[[ 6.73  5.63 -3.95 -4.74  5.14 -4.61 -0.48  0.16]
 [-2.00  2.95 -2.67 -6.78  1.86  2.45 -1.54 -3.06]
 [ 4.97 -2.51  0.85 -4.76 -1.16 -0.84 -3.52 -0.25]
 [ 2.65  0.99  0.60  4.93  4.75  5.19  2.94 -1.26]
 [-3.96 -0.16 -3.66  4.80  3.62 -2.66  3.89 -3.87]
 [ 0.79 -0.05  1.76 -2.08 -2.52  3.26  0.92  2.83]]
->
[[-3.96 -0.16 -3.66  4.80  3.62 -2.66  3.89 -3.87]
 [-2.00  2.95 -2.67 -6.78  1.86  2.45 -1.54 -3.06]
 [ 0.79 -0.05  1.76 -2.08 -2.52  3.26  0.92  2.83]
 [ 2.65  0.99  0.60  4.93  4.75  5.19  2.94 -1.26]
 [ 4.97 -2.51  0.85 -4.76 -1.16 -0.84 -3.52 -0.25]
 [ 6.73  5.63 -3.95 -4.74  5.14 -4.61 -0.48  0.16]]

[[-3.23 -0.66]
 [-0.60  3.49]
 [-5.56 -4.39]
 [-1.02 -5.33]
 [-2.17 -6.36]
 [ 0.95 -1.90]]
->
[[-5.56 -4.39]
 [-3.23 -0.66]
 [-2.17 -6.36]
 [-1.02 -5.33]
 [-0.60  3.49]
 [ 0.95 -1.90]]

[[-0.24  0.98 -3.81  0.77 -5.32  2.20 -0.71 -5.08 -0.66 -0.49 -4.07  0.88
   2.55]
 [ 1.97  6.09 -6.28  1.41 -0.50  4.99 -0.76  1.58  1.67 -3.23 -0.42  3.63
   1.64]
 [-0.03  4.32 -2.61  0.49 -4.43  1.61 -1.82 -4.91 -0.58 -0.18 -2.62  1.12
   2.50]]
->
[[-0.24  0.98 -3.81  0.77 -5.32  2.20 -0.71 -5.08 -0.66 -0.49 -4.07  0.88
   2.55]
 [-0.03  4.32 -2.61  0.49 -4.43  1.61 -1.82 -4.91 -0.58 -0.18 -2.62  1.12
   2.50]
 [ 1.97  6.09 -6.28  1.41 -0.50  4.99 -0.76  1.58  1.67 -3.23 -0.42  3.63
   1.64]]

[[ 1.22 -0.75  1.51  2.96]
 [ 2.31  6.58  1.20  1.88]
 [ 3.19 -3.58  1.20  3.36]
 [-2.31 -0.20 -5.44  1.88]
 [ 1.16 -0.20  1.20  1.88]
 [ 0.15 -0.20 -2.61 -1.05]
 [-1.23 -0.20 -3.92  1.80]
 [-3.03 -0.20  3.15  1.87]
 [ 2.67 -3.16  1.20  2.46]]
->
[[-3.03 -0.20  3.15  1.87]
 [-2.31 -0.20 -5.44  1.88]
 [-1.23 -0.20 -3.92  1.80]
 [ 0.15 -0.20 -2.61 -1.05]
 [ 1.16 -0.20  1.20  1.88]
 [ 1.22 -0.75  1.51  2.96]
 [ 2.31  6.58  1.20  1.88]
 [ 2.67 -3.16  1.20  2.46]
 [ 3.19 -3.58  1.20  3.36]]

[[ 2.72  2.57 -5.33  4.81  2.76]
 [-7.12  4.99  5.48 -3.66 -7.28]
 [ 3.97  5.76  3.26  1.65  1.51]
 [ 0.14  6.72 -1.63  1.93  5.69]
 [-4.37 -1.89  2.28 -0.75 -7.54]
 [-0.17  2.23 -5.74  5.57  1.97]
 [-1.90  4.18  4.61 -2.66 -5.01]
 [-6.85  3.86  3.29 -3.25 -5.82]
 [-6.98 -1.61  1.58 -4.54 -2.30]
 [ 3.55 -0.42 -3.38  4.13  3.27]]
->
[[-7.12  4.99  5.48 -3.66 -7.28]
 [-6.98 -1.61  1.58 -4.54 -2.30]
 [-6.85  3.86  3.29 -3.25 -5.82]
 [-4.37 -1.89  2.28 -0.75 -7.54]
 [-1.90  4.18  4.61 -2.66 -5.01]
 [-0.17  2.23 -5.74  5.57  1.97]
 [ 0.14  6.72 -1.63  1.93  5.69]
 [ 2.72  2.57 -5.33  4.81  2.76]
 [ 3.55 -0.42 -3.38  4.13  3.27]
 [ 3.97  5.76  3.26  1.65  1.51]]

[[ 4.05 -1.91  0.03  6.64 -1.19  3.24 -2.05]
 [-2.45  0.92 -0.10 -4.54  0.27 -1.62  0.18]
 [ 4.23 -2.81  0.12  6.12 -1.93  1.94 -2.10]
 [ 3.52 -1.18 -0.70  6.50 -1.72  2.35 -2.05]
 [-2.32  1.97 -0.40 -2.89  0.36 -1.00  1.26]
 [-3.41  1.61  0.21 -3.26  1.11 -1.55  1.15]]
->
[[-3.41  1.61  0.21 -3.26  1.11 -1.55  1.15]
 [-2.45  0.92 -0.10 -4.54  0.27 -1.62  0.18]
 [-2.32  1.97 -0.40 -2.89  0.36 -1.00  1.26]
 [ 3.52 -1.18 -0.70  6.50 -1.72  2.35 -2.05]
 [ 4.05 -1.91  0.03  6.64 -1.19  3.24 -2.05]
 [ 4.23 -2.81  0.12  6.12 -1.93  1.94 -2.10]]
